Below is a small trained network, with its code and all its weights. Each question gives an input and a target symbol and asks what happens when units are switched off, that is, made to give their printed mean instead of their output.

import numpy as np


def w(rows, s, z=0):
    codes = np.array(rows[::2]) - 128.0
    scale = np.full(codes.shape[1], s)
    scale[-1] = z or s
    return codes * scale


def f(y):
    return y / 2 * (1 + np.tanh(0.7978845608 * (y + 0.044715 * y**3)))


def softmax(a):
    e = np.exp(a - a.max(-1, keepdims=True))
    return e / e.sum(-1, keepdims=True)


def log_softmax(a):
    a = a - a.max(-1, keepdims=True)
    return a - np.log(np.exp(a).sum(-1, keepdims=True))


def net(x, mask):
    ids = ['ΔΘΨβεζλτφω'.index(c) for c in x.split()]
    T = len(ids)
    res = E[ids] + P[:T]
    u = 0
    for l in range(2):
        q, k, v = (res @ M[l].T for M in (Q, K, V))
        z = softmax(np.where(np.tri(T) > 0, q @ k.T / 2**0.5, -1e9)) @ v
        res = res + np.where(mask[u], z, O[l][:, -1]) @ O[l][:, :-1]
        u += 1
        y = f(res @ A[l][:, :-1].T + A[l][:, -1])
        res = res + np.where(mask[u : u + 8], y, B[l][:, -1]) @ B[l][:, :-1]
        u += 8
    return log_softmax(res[-1] @ U[:, :-1].T + U[:, -1])


Q, K, V, O, A, B = {}, {}, {}, {}, {}, {}
E = w([
[180,168,134,162,102,65,150,122,96,219,140,148],'Δ',
[145,145,82,127,88,209,119,81,101,146,174,102],'Θ',
[116,97,150,116,159,152,108,96,138,96,141,168],'Ψ',
[107,187,183,143,126,167,101,99,145,155,150,117],'β',
[113,64,206,193,110,175,219,110,152,133,176,130],'ε',
[155,150,139,148,142,134,136,132,125,133,137,250],'ζ',
[112,164,114,67,98,105,182,115,109,65,189,119],'λ',
[141,144,163,90,171,151,117,115,107,155,205,58],'τ',
[167,67,93,121,165,99,153,102,105,142,143,164],'φ',
[180,124,145,116,108,149,110,171,47,91,199,213],'ω',
],0.017)
P = w([
[96,134,59,183,130,57,48,129,181,126,162,107],'0',
[183,155,109,136,134,108,99,84,162,107,142,110],'1',
[171,158,74,138,139,122,127,131,189,114,133,116],'2',
[64,156,49,177,184,138,140,157,148,139,149,129],'3',
[42,105,128,90,150,152,151,85,66,202,58,139],'4',
[173,112,163,41,91,144,129,33,127,145,49,137],'5',
[223,139,103,88,114,182,166,108,210,108,129,136],'6',
[94,142,69,114,138,157,157,158,134,160,116,157],'7',
[59,133,77,73,144,178,194,169,107,200,82,151],'8',
[154,117,135,9,114,187,184,108,142,168,53,151],'9',
],0.011)
Q[0] = w([
[173,125,105,191,85,105,94,253,179,50,34,33],'L0H0',
[151,112,124,146,125,85,44,132,124,84,79,72],'L0H0',
],0.0053)
K[0] = w([
[103,187,56,49,215,85,30,121,86,214,145,150],'L0H0',
[243,220,91,84,255,216,71,152,137,146,125,112],'L0H0',
],0.0036)
V[0] = w([
[142,45,194,248,113,196,141,177,108,157,174,99],'L0H0',
[171,165,79,96,187,145,1,160,97,154,77,127],'L0H0',
],0.006)
O[0] = w([
[122,58,69,60,59,142,6,186,163,172,70,124,161],'L0H0',
[86,110,240,122,130,103,97,40,109,232,255,151,2],'L0H0',
],0.0087,0.0039)
A[0] = w([
[113,173,81,150,134,97,193,62,142,139,204,119,1],'L0N0',
[180,67,102,162,135,30,167,79,50,154,193,15,27],'L0N1',
[139,158,113,136,117,138,193,177,73,65,2,62,35],'L0N2',
[131,108,117,80,140,120,85,179,147,78,89,173,93],'L0N3',
[62,165,212,126,239,56,191,73,155,136,113,189,21],'L0N4',
[144,182,167,216,70,99,137,91,124,161,174,145,6],'L0N5',
[132,170,131,184,143,97,138,44,138,79,198,170,43],'L0N6',
[96,145,108,146,57,48,109,144,227,148,118,127,12],'L0N7',
],0.0079,0.0057)
B[0] = w([
[125,34,162,97,12,145,135,92,100,184,223,135,173],'L0N0',
[161,2,120,105,106,76,161,217,165,150,189,92,153],'L0N1',
[127,117,166,106,149,133,2,122,100,178,155,169,255],'L0N2',
[120,154,139,146,111,132,153,101,135,169,159,58,234],'L0N3',
[103,150,100,94,59,75,167,91,230,194,220,120,181],'L0N4',
[121,195,151,166,49,110,138,193,91,99,16,53,133],'L0N5',
[37,113,131,71,116,115,90,75,134,197,64,190,197],'L0N6',
[118,168,95,151,83,61,201,96,138,149,91,65,121],'L0N7',
],0.0091,0.0053)
Q[1] = w([
[2,99,114,166,166,94,75,232,51,148,45,91],'L1H0',
[124,172,2,253,129,105,134,212,178,27,182,75],'L1H0',
],0.0096)
K[1] = w([
[178,82,200,60,85,102,21,86,137,150,86,125],'L1H0',
[10,86,98,133,126,86,14,165,81,189,134,119],'L1H0',
],0.012)
V[1] = w([
[59,39,160,185,193,156,109,61,223,105,83,63],'L1H0',
[172,101,141,254,117,108,142,145,137,222,63,169],'L1H0',
],0.0071)
O[1] = w([
[140,112,173,1,168,151,142,141,71,104,18,107,24],'L1H0',
[215,168,195,20,113,209,188,89,182,218,159,245,2],'L1H0',
],0.0079,0.0025)
A[1] = w([
[155,161,172,112,40,75,162,211,54,130,146,126,133],'L1N0',
[122,138,119,36,116,173,190,176,94,98,27,149,86],'L1N1',
[152,151,100,123,148,131,137,177,63,40,6,83,80],'L1N2',
[87,95,223,145,132,97,126,132,144,88,175,47,81],'L1N3',
[150,96,101,63,97,171,75,186,154,135,73,128,111],'L1N4',
[150,163,178,79,213,230,163,81,1,135,120,205,5],'L1N5',
[76,240,200,159,115,171,118,142,172,149,128,52,82],'L1N6',
[135,145,147,197,204,87,44,106,103,53,109,126,59],'L1N7',
],0.0093,0.011)
B[1] = w([
[136,98,151,156,204,122,117,69,171,97,46,97,159],'L1N0',
[146,85,119,183,127,147,143,33,44,214,69,104,200],'L1N1',
[164,131,222,143,29,136,108,227,89,137,91,218,169],'L1N2',
[111,239,128,112,153,194,205,225,120,116,151,150,158],'L1N3',
[119,157,145,114,161,66,193,114,178,70,170,138,254],'L1N4',
[164,181,103,248,90,13,44,166,212,125,119,92,152],'L1N5',
[152,55,170,110,87,135,178,151,2,93,93,148,134],'L1N6',
[157,160,168,211,233,130,118,143,150,123,85,153,145],'L1N7',
],0.0089,0.0094)
U = w([
[133,217,170,128,112,150,119,118,160,179,124,225,20],'Δ',
[105,181,73,129,84,28,186,101,141,14,97,100,139],'Θ',
[121,124,227,161,87,168,157,109,21,128,84,157,132],'Ψ',
[189,25,102,109,177,79,151,110,85,130,147,151,127],'β',
[152,169,159,195,143,72,155,60,143,199,73,32,67],'ε',
[180,183,200,106,199,160,128,150,148,149,170,67,173],'ζ',
[178,144,185,253,175,103,72,95,81,86,171,169,120],'λ',
[147,134,138,100,63,79,106,187,189,73,55,124,43],'τ',
[88,132,131,107,250,186,106,19,127,91,80,137,254],'φ',
[136,99,31,152,23,241,28,77,133,184,95,20,145],'ω',
],0.0047,0.0045)

Each question gives the input, a string of symbols that net reads in full, and the target symbol t.
The units are the heads (2 rows each of Q, K, V and O) and the neurons (one row each of A and B). Each row of codes is followed by its name. A weight is (code - 128) times the scale printed after its matrix; where a second scale follows, it is the last column's (O, A, B and U).
mask holds one flag per unit, layer by layer, with each layer's heads first. A switched-off unit (its flag False) gives its mean, the last column of its rows in O or B, instead of its output. The means were averaged over made-up inputs and are rounded, as every weight is.
A unit's drop is (log p(t) with every unit on - log p(t) with that unit switched off) / (log p(t) with every unit on - log p(t) with every unit switched off).
The circuit of an input: a set's keep is (log p(t) with only the set's units on - log p(t) with every unit switched off) / (log p(t) with every unit on - log p(t) with every unit switched off). Starting from the 12 units with the biggest drops (on a tie, the unit counted first), units are removed one at a time, each time the one whose removal leaves the highest keep (on an exact tie, the one counted first), for as long as the keep stays at least 0.8.
circuit, biggest first: the units of the circuit, biggest drop first
most important unit: the unit with the biggest drop
k most important neurons: the k neurons with the biggest drops, biggest first
k most important neurons of layer l: the k neurons of layer l with the biggest drops, biggest first
input λ ε Ψ Ψ, target λ: circuit, biggest first => [L0N0 L0N6 L1H0 L1N7]
input Ψ Ψ λ λ φ ε ζ, target λ: circuit, biggest first => [L1H0 L1N7]
input ω ε Ψ ζ, target ω: circuit, biggest first => [L0H0 L0N3]
input Ψ λ Ψ λ φ φ ζ, target Δ: circuit, biggest first => [L0H0 L0N6 L0N0 L1H0]
input φ ω φ τ τ, target ζ: circuit, biggest first => [L0H0 L0N1 L1N3]
input λ φ ε Δ, target λ: most important neuron of layer 0 => [L0N6]
input λ λ Ψ Ψ ε, target λ: 2 most important neurons => [L0N0 L0N2]
input ω ζ ε, target ω: circuit, biggest first => [L0H0 L1H0 L1N4]
input Ψ ε φ ω, target Ψ: circuit, biggest first => [L1H0 L1N2 L1N1 L0H0]
input φ λ Ψ φ ε ω Ψ ω, target ε: 3 most important neurons => [L1N1 L1N5 L0N2]
input ω Ψ ε λ ω φ, target ε: circuit, biggest first => [L1H0 L1N1 L1N5]
input φ λ λ ζ β τ ε ω λ, target τ: 2 most important neurons => [L0N2 L1N2]
input φ Ψ ω ε Ψ, target Ψ: circuit, biggest first => [L1H0 L1N2 L0H0 L1N1]
input λ ε ω ω λ τ, target ω: circuit, biggest first => [L1H0 L0H0]
input Ψ τ φ ω ω ε λ β ζ, target ε: 2 most important neurons of layer 0 => [L0N2 L0N3]
input τ Δ Ψ τ ε, target Δ: 2 most important neurons of layer 0 => [L0N2 L0N0]
input Ψ λ ω Δ Δ τ ε τ Θ λ, target ε: circuit, biggest first => [L1N1 L1H0 L1N5]
input Θ ω Ψ Ψ ζ, target Δ: circuit, biggest first => [L0H0 L0N4 L1H0 L0N6]
input ω Θ Δ Ψ Ψ ε τ λ ω λ, target τ: circuit, biggest first => [L0H0 L1N2]
input λ Ψ φ Ψ ε λ Θ φ, target ε: 2 most important neurons => [L0N2 L0N0]
input Δ ε Δ ω, target Δ: 2 most important neurons of layer 0 => [L0N6 L0N5]
input φ ε φ ζ Ψ, target ε: 4 most important neurons => [L1N1 L1N4 L0N2 L1N5]
input ω ε φ ζ τ Θ, target φ: 4 most important neurons of layer 1 => [L1N4 L1N2 L1N1 L1N5]
input Ψ φ Ψ ω Ψ λ ε Ψ Δ, target λ: most important unit => L0N2
input ζ τ φ Θ λ τ Ψ ω ε, target τ: 2 most important neurons of layer 1 => [L1N2 L1N4]
